Here is a tiny trained network, its code and every weight. The questions are about switching its units off for an input and a class, where a switched-off unit gives its printed mean instead of its output.

import numpy as np


def w(rows, s, z=0):
    codes = np.array(rows[::2]) - 128.0
    scale = np.full(codes.shape[1], s)
    scale[-1] = z or s
    return codes * scale


def f(y):
    return y / 2 * (1 + np.tanh(0.7978845608 * (y + 0.044715 * y**3)))


def log_softmax(a):
    a = a - a.max(-1, keepdims=True)
    return a - np.log(np.exp(a).sum(-1, keepdims=True))


def net(x, mask):
    res = np.array(x, float).reshape(1, 3) / 4 @ E
    y = f(res @ A[0][:, :-1].T + A[0][:, -1])
    res = res + np.where(mask, y, B[0][:, -1]) @ B[0][:, :-1]
    return log_softmax(res[-1] @ U[:, :-1].T + U[:, -1])


A, B = {}, {}
E = w([
[97,251,103,93,101,183,150],'x0',
[100,112,145,37,103,174,61],'x1',
[191,122,60,104,51,122,123],'x2',
],0.014)
A[0] = w([
[119,43,131,174,166,122,89,118],'N0',
[142,129,130,219,149,124,168,154],'N1',
[187,147,38,124,3,154,128,90],'N2',
[52,129,156,49,110,143,65,156],'N3',
[175,94,45,153,43,151,111,133],'N4',
[41,93,199,129,180,208,174,87],'N5',
[175,91,50,91,43,101,142,111],'N6',
[117,101,177,47,106,144,90,103],'N7',
[138,77,166,115,133,39,67,117],'N8',
[91,156,232,115,244,118,130,150],'N9',
[178,178,102,200,120,102,199,133],'N10',
[131,172,151,75,111,198,227,100],'N11',
[86,126,197,133,254,191,132,112],'N12',
[111,29,128,203,152,144,97,116],'N13',
[206,168,126,214,163,94,184,118],'N14',
[187,50,102,138,85,56,76,112],'N15',
[105,200,118,127,76,157,156,218],'N16',
[100,236,101,96,112,136,165,91],'N17',
[89,178,110,210,79,151,132,249],'N18',
[96,55,121,146,102,41,69,111],'N19',
[174,182,103,184,164,101,192,97],'N20',
[74,87,143,51,65,134,44,128],'N21',
[206,123,71,72,101,118,141,126],'N22',
[81,204,88,153,144,207,173,134],'N23',
[134,29,103,116,190,109,142,232],'N24',
[141,131,183,114,52,180,53,94],'N25',
],0.0091,0.013)
B[0] = w([
[129,198,89,131,157,80,86,189],'N0',
[141,90,152,134,102,210,92,190],'N1',
[104,151,122,147,139,78,176,209],'N2',
[49,22,186,175,126,113,108,218],'N3',
[146,120,117,123,175,80,221,198],'N4',
[78,192,120,168,129,115,211,169],'N5',
[101,164,122,122,130,53,227,195],'N6',
[28,108,210,254,56,170,119,177],'N7',
[80,133,85,183,192,85,91,186],'N8',
[176,105,73,110,134,69,240,208],'N9',
[69,39,157,216,51,156,121,196],'N10',
[107,205,88,205,223,92,83,176],'N11',
[132,159,78,136,164,82,240,190],'N12',
[88,188,76,140,133,86,80,191],'N13',
[31,76,179,201,63,154,125,196],'N14',
[142,183,84,159,161,53,110,203],'N15',
[160,77,99,57,155,79,46,238],'N16',
[63,223,130,152,172,79,52,196],'N17',
[156,56,145,64,134,67,92,239],'N18',
[46,223,113,142,125,112,37,184],'N19',
[55,127,204,224,53,174,120,174],'N20',
[48,53,184,190,110,174,138,213],'N21',
[82,99,100,146,192,59,209,183],'N22',
[113,153,98,134,191,54,66,202],'N23',
[177,72,159,60,157,33,70,250],'N24',
[77,129,148,226,102,111,157,167],'N25',
],0.0077,0.014)
U = w([
[122,181,86,145,163,108,54,86],'0',
[101,95,189,181,91,152,134,91],'1',
[133,141,80,129,153,110,249,92],'2',
[166,64,125,58,143,117,88,251],'3',
[158,163,105,124,102,195,153,99],'4',
[173,171,100,123,110,177,142,80],'5',
[154,163,99,124,110,196,139,91],'6',
[179,184,140,125,93,184,148,93],'7',
],0.019,0.012)

Each question gives the input, the list of numbers given to net, and the class t.
The units are the neurons (one row each of A and B). Each row of codes is followed by its name. A weight is (code - 128) times the scale printed after its matrix; where a second scale follows, it is the last column's (A, B and U).
mask holds one flag per neuron, in row order. A switched-off neuron (its flag False) gives its mean, the last column of its row in B, instead of its output. The means were averaged over made-up inputs and are rounded, as every weight is.
A unit's drop is (log p(t) with every unit on - log p(t) with that unit switched off) / (log p(t) with every unit on - log p(t) with every unit switched off).
The circuit of an input: a set's keep is (log p(t) with only the set's units on - log p(t) with every unit switched off) / (log p(t) with every unit on - log p(t) with every unit switched off). Starting from the 12 units with the biggest drops (on a tie, the unit counted first), units are removed one at a time, each time the one whose removal leaves the highest keep (on an exact tie, the one counted first), for as long as the keep stays at least 0.8.
circuit, biggest first: the units of the circuit, biggest drop first
unit that matters most: the unit with the biggest drop
k most important neurons: the k neurons with the biggest drops, biggest first
drop of u: that unit's drop, to one decimal
input [3,6,-5], class 1: circuit, biggest first -> (N3)
input [4,-5,-6], class 2: 3 most important neurons -> (N9; N12; N3)
input [-7,-8,8], class 1: 2 most important neurons -> (N14; N10)
input [-4,-1,5], class 2: 2 most important neurons -> (N4; N6)
input [5,-6,-3], class 1: 3 most important neurons -> (N10; N20; N14)
input [-1,5,-7], class 2: 2 most important neurons -> (N9; N12)
input [1,7,-7], class 1: 2 most important neurons -> (N3; N7)
input [7,-8,6], class 1: 3 most important neurons -> (N10; N20; N14)
input [-6,6,-7], class 2: 3 most important neurons -> (N9; N12; N5)
input [-3,-3,3], class 3: 2 most important neurons -> (N17; N11)
input [-6,-4,-8], class 2: 2 most important neurons -> (N9; N12)
input [-3,8,7], class 1: 2 most important neurons -> (N21; N7)
input [-5,-2,-3], class 0: drop of N13 -> 0.1
input [-7,-3,6], class 0: unit that matters most -> N19
input [2,3,2], class 3: drop of N14 -> 0.2
input [1,-7,0], class 1: drop of N1 -> 0.0
